Below is a small trained network, with its code and all its weights. Each question gives an input and a class and asks what happens when units are switched off, that is, made to give their printed mean instead of their output.

import numpy as np


def w(rows, s, z=0):
    codes = np.array(rows[::2]) - 128.0
    scale = np.full(codes.shape[1], s)
    scale[-1] = z or s
    return codes * scale


def norm(h):
    return h / np.sqrt((h * h).mean(-1, keepdims=True) + 1e-5)


def f(y):
    return np.maximum(y, 0)


def log_softmax(a):
    a = a - a.max(-1, keepdims=True)
    return a - np.log(np.exp(a).sum(-1, keepdims=True))


def net(x, mask):
    res = np.array(x, float).reshape(1, 8) / 4 @ E
    u = 0
    for l in range(3):
        y = f(norm(res) @ A[l][:, :-1].T + A[l][:, -1])
        res = res + np.where(mask[u : u + 4], y, B[l][:, -1]) @ B[l][:, :-1]
        u += 4
    return log_softmax(norm(res)[-1] @ U[:, :-1].T + U[:, -1])


A, B = {}, {}
E = w([
[127,127,126,127,128,128],'x0',
[209,130,126,125,245,165],'x1',
[129,127,128,126,127,128],'x2',
[126,113,68,184,94,225],'x3',
[159,8,78,144,131,112],'x4',
[128,129,126,128,128,126],'x5',
[129,129,129,128,128,129],'x6',
[129,128,127,130,128,127],'x7',
],0.012)
A[0] = w([
[97,108,241,79,196,140,199],'L0N0',
[194,6,115,124,221,140,1],'L0N1',
[206,2,80,139,97,62,140],'L0N2',
[121,55,184,111,105,29,104],'L0N3',
],0.0082,0.0057)
B[0] = w([
[149,112,138,194,155,86,240],'L0N0',
[107,180,4,148,164,124,217],'L0N1',
[73,87,111,50,107,118,254],'L0N2',
[174,180,22,27,54,110,195],'L0N3',
],0.013,0.006)
A[1] = w([
[2,2,108,174,69,183,189],'L1N0',
[195,176,122,175,215,162,133],'L1N1',
[85,178,158,190,52,93,252],'L1N2',
[104,161,107,151,119,247,189],'L1N3',
],0.0096,0.0015)
B[1] = w([
[148,72,249,20,175,97,255],'L1N0',
[177,128,169,103,44,114,242],'L1N1',
[119,148,43,150,207,133,228],'L1N2',
[136,93,117,90,142,183,229],'L1N3',
],0.016,0.007)
A[2] = w([
[139,98,99,90,250,141,14],'L2N0',
[85,165,107,94,84,109,110],'L2N1',
[153,123,168,145,127,190,2],'L2N2',
[137,132,119,97,158,233,162],'L2N3',
],0.019,0.0028)
B[2] = w([
[101,168,159,251,129,141,247],'L2N0',
[129,128,115,172,142,163,170],'L2N1',
[113,123,47,62,93,91,159],'L2N2',
[119,113,163,123,49,168,227],'L2N3',
],0.019,0.013)
U = w([
[130,189,53,241,191,64,115],'0',
[140,112,76,6,53,144,255],'1',
[99,108,215,225,100,224,121],'2',
[85,17,223,45,186,122,73],'3',
[244,199,199,111,160,88,66],'4',
],0.019,0.0054)

Each question gives the input, the list of numbers given to net, and the class t.
The units are the neurons (one row each of A and B). Each row of codes is followed by its name. A weight is (code - 128) times the scale printed after its matrix; where a second scale follows, it is the last column's (A, B and U).
mask holds one flag per neuron, layer by layer. A switched-off neuron (its flag False) gives its mean, the last column of its row in B, instead of its output. The means were averaged over made-up inputs and are rounded, as every weight is.
A unit's drop is (log p(t) with every unit on - log p(t) with that unit switched off) / (log p(t) with every unit on - log p(t) with every unit switched off).
The circuit of an input: a set's keep is (log p(t) with only the set's units on - log p(t) with every unit switched off) / (log p(t) with every unit on - log p(t) with every unit switched off). Starting from all 12 units, units are removed one at a time, each time the one whose removal leaves the highest keep (on an exact tie, the one counted first), for as long as the keep stays at least 0.8.
circuit, biggest first: the units of the circuit, biggest drop first
k most important neurons: the k neurons with the biggest drops, biggest first
k most important neurons of layer l: the k neurons of layer l with the biggest drops, biggest first
drop when u is switched off: that unit's drop, to one decimal
input [-3,-1,-6,0,-1,7,-2,7], class 0: 3 most important neurons : L0N2, L1N2, L0N1
input [-5,-8,-8,-7,0,0,-4,-8], class 0: circuit, biggest first : L2N3, L1N2
input [-3,-3,0,3,5,-5,4,8], class 3: circuit, biggest first : L1N0
input [8,2,-6,0,-3,5,-2,3], class 4: 2 most important neurons : L1N3, L0N0
input [-1,-8,5,0,-8,-4,8,-4], class 0: circuit, biggest first : L1N2, L2N3
input [7,6,0,1,-7,4,1,3], class 1: 4 most important neurons : L2N0, L2N2, L1N1, L1N0
input [-2,6,4,3,0,6,-1,-5], class 1: circuit, biggest first : L1N1, L1N2, L2N0
input [1,7,-3,6,-7,3,1,6], class 1: circuit, biggest first : L1N1, L2N2
input [7,-5,-2,-7,0,3,2,6], class 0: 2 most important neurons : L1N0, L2N3
input [-6,7,-7,0,-1,1,-1,6], class 4: 4 most important neurons : L1N1, L0N0, L1N3, L2N3
input [-6,-5,0,2,1,-7,1,5], class 3: 2 most important neurons : L1N0, L0N1
input [-5,-3,-8,0,6,-1,-1,-3], class 1: 4 most important neurons : L0N3, L2N0, L0N0, L1N2
input [1,5,6,2,-2,-7,3,-1], class 1: 2 most important neurons : L1N1, L2N0
input [-7,-3,1,-2,7,7,4,-4], class 1: circuit, biggest first : L0N3
input [-2,6,-7,0,0,7,5,6], class 4: 2 most important neurons of layer 2 : L2N0, L2N3
input [0,1,0,0,-5,1,8,2], class 4: 2 most important neurons : L0N2, L1N1
input [0,4,1,-1,-8,1,-8,5], class 4: 2 most important neurons of layer 2 : L2N0, L2N3
input [0,-3,-6,3,2,-3,-4,1], class 3: drop when L1N0 is switched off : 0.4
input [3,-5,-5,7,6,3,-6,-4], class 3: drop when L1N0 is switched off : 0.3
input [0,5,6,-2,5,-4,8,-5], class 0: drop when L0N0 is switched off : 0.0
input [5,-8,7,8,7,8,4,-5], class 3: drop when L1N0 is switched off : 0.4
input [-6,0,2,0,-7,-3,5,-6], class 0: most important neuron : L0N0
